Here is a tiny trained network, its code and every weight. The questions are about switching its units off for an input and a class, where a switched-off unit gives its printed mean instead of its output.

import numpy as np


def w(rows, s, z=0):
    codes = np.array(rows[::2]) - 128.0
    scale = np.full(codes.shape[1], s)
    scale[-1] = z or s
    return codes * scale


def norm(h):
    return h / np.sqrt((h * h).mean(-1, keepdims=True) + 1e-5)


def f(y):
    return np.maximum(y, 0)


def log_softmax(a):
    a = a - a.max(-1, keepdims=True)
    return a - np.log(np.exp(a).sum(-1, keepdims=True))


def net(x, mask):
    res = np.array(x, float).reshape(1, 3) / 4 @ E
    u = 0
    for l in range(4):
        y = f(norm(res) @ A[l][:, :-1].T + A[l][:, -1])
        res = res + np.where(mask[u : u + 5], y, B[l][:, -1]) @ B[l][:, :-1]
        u += 5
    return log_softmax(norm(res)[-1] @ U[:, :-1].T + U[:, -1])


A, B = {}, {}
E = w([
[63,43,174,73,177,153],'x0',
[85,133,122,115,70,255],'x1',
[217,80,188,112,153,157],'x2',
],0.0034)
A[0] = w([
[190,129,177,142,106,191,180],'0.n0',
[30,141,91,146,65,85,39],'0.n1',
[187,194,160,98,217,37,38],'0.n2',
[230,111,38,162,3,87,103],'0.n3',
[96,28,153,134,164,160,8],'0.n4',
],0.0042,0.0015)
B[0] = w([
[117,171,65,60,193,217,221],'0.n0',
[143,103,77,109,254,167,197],'0.n1',
[146,133,67,108,65,46,245],'0.n2',
[83,98,251,221,153,234,252],'0.n3',
[159,111,178,185,86,73,193],'0.n4',
],0.004,0.0029)
A[1] = w([
[82,2,121,104,122,131,86],'1.n0',
[82,92,196,39,143,71,23],'1.n1',
[9,81,232,146,117,111,111],'1.n2',
[55,13,205,143,157,106,11],'1.n3',
[110,162,166,121,82,217,116],'1.n4',
],0.0039,0.0012)
B[1] = w([
[79,86,172,167,106,128,218],'1.n0',
[197,145,181,153,84,138,204],'1.n1',
[216,177,150,213,126,126,213],'1.n2',
[130,133,145,174,135,124,224],'1.n3',
[102,60,157,127,76,2,251],'1.n4',
],0.0057,0.0023)
A[2] = w([
[113,116,201,103,241,139,255],'2.n0',
[144,128,113,167,48,160,150],'2.n1',
[210,85,187,44,242,164,180],'2.n2',
[61,80,139,30,56,188,181],'2.n3',
[150,185,235,254,163,201,150],'2.n4',
],0.004,0.00073)
B[2] = w([
[95,181,130,151,154,161,172],'2.n0',
[173,75,147,170,99,76,174],'2.n1',
[96,255,3,125,135,143,188],'2.n2',
[184,73,68,97,85,69,184],'2.n3',
[111,150,172,151,177,108,255],'2.n4',
],0.0067,0.0044)
A[3] = w([
[167,138,116,83,133,3,135],'3.n0',
[190,221,138,84,165,138,3],'3.n1',
[110,127,31,151,205,175,150],'3.n2',
[28,165,61,90,170,160,166],'3.n3',
[145,74,70,117,115,92,252],'3.n4',
],0.0055,0.0014)
B[3] = w([
[119,34,127,86,60,208,252],'3.n0',
[47,140,94,123,127,121,179],'3.n1',
[100,148,126,91,171,199,203],'3.n2',
[125,253,92,52,211,146,198],'3.n3',
[143,99,148,30,90,122,219],'3.n4',
],0.0061,0.0034)
U = w([
[168,147,209,210,164,75,254],'0',
[185,29,66,3,55,74,82],'1',
[105,236,53,12,230,156,45],'2',
],0.0068,0.00098)

Each question gives the input, the list of numbers given to net, and the class t.
The units are the neurons (one row each of A and B). Each row of codes is followed by its name. A weight is (code - 128) times the scale printed after its matrix; where a second scale follows, it is the last column's (A, B and U).
mask holds one flag per neuron, layer by layer. A switched-off neuron (its flag False) gives its mean, the last column of its row in B, instead of its output. The means were averaged over made-up inputs and are rounded, as every weight is.
A unit's drop is (log p(t) with every unit on - log p(t) with that unit switched off) / (log p(t) with every unit on - log p(t) with every unit switched off).
The circuit of an input: a set's keep is (log p(t) with only the set's units on - log p(t) with every unit switched off) / (log p(t) with every unit on - log p(t) with every unit switched off). Starting from the 12 units with the biggest drops (on a tie, the unit counted first), units are removed one at a time, each time the one whose removal leaves the highest keep (on an exact tie, the one counted first), for as long as the keep stays at least 0.8.
circuit, biggest first: the units of the circuit, biggest drop first
most important unit: the unit with the biggest drop
k most important neurons: the k neurons with the biggest drops, biggest first
top k neurons in layer l: the k neurons of layer l with the biggest drops, biggest first
drop when u is switched off: that unit's drop, to one decimal
input [6,1,7], class 2: top 2 neurons in layer 0	0.n0; 0.n3
input [6,7,-7], class 1: top 2 neurons in layer 1	1.n4; 1.n2
input [5,7,-6], class 1: most important unit	0.n3
input [5,4,5], class 0: circuit, biggest first	0.n4; 3.n0; 1.n2
input [4,-4,5], class 2: 3 most important neurons	1.n4; 2.n2; 0.n3
input [-1,-6,8], class 2: circuit, biggest first	2.n2; 1.n4
input [-7,7,0], class 0: 2 most important neurons	0.n3; 0.n2
input [0,-5,-5], class 1: 3 most important neurons	2.n2; 0.n2; 3.n0
input [7,4,-6], class 0: 3 most important neurons	1.n2; 0.n0; 2.n2
input [-5,-6,-4], class 1: top 2 neurons in layer 1	1.n2; 1.n3
input [-2,-7,7], class 1: 2 most important neurons	0.n2; 3.n0
input [5,-6,7], class 2: 4 most important neurons	1.n4; 2.n2; 2.n0; 0.n3
input [3,4,-4], class 1: 2 most important neurons	0.n3; 2.n2
input [-1,4,2], class 1: circuit, biggest first	1.n4
input [5,0,7], class 2: 2 most important neurons	2.n2; 0.n0
input [5,-5,6], class 2: 3 most important neurons	1.n4; 2.n2; 2.n0
input [6,-1,4], class 0: top 2 neurons in layer 0	0.n4; 0.n1
input [0,5,7], class 2: 2 most important neurons	0.n0; 2.n2
input [8,8,-3], class 0: top 3 neurons in layer 1	1.n2; 1.n3; 1.n0
input [-4,-7,-4], class 1: circuit, biggest first	3.n0
input [8,2,-6], class 0: top 2 neurons in layer 0	0.n0; 0.n4
input [2,-3,4], class 2: drop when 0.n3 is switched off	0.5
input [-7,4,0], class 0: drop when 0.n3 is switched off	0.5
input [-3,6,0], class 1: drop when 1.n2 is switched off	0.0
input [1,4,2], class 1: drop when 1.n4 is switched off	0.2
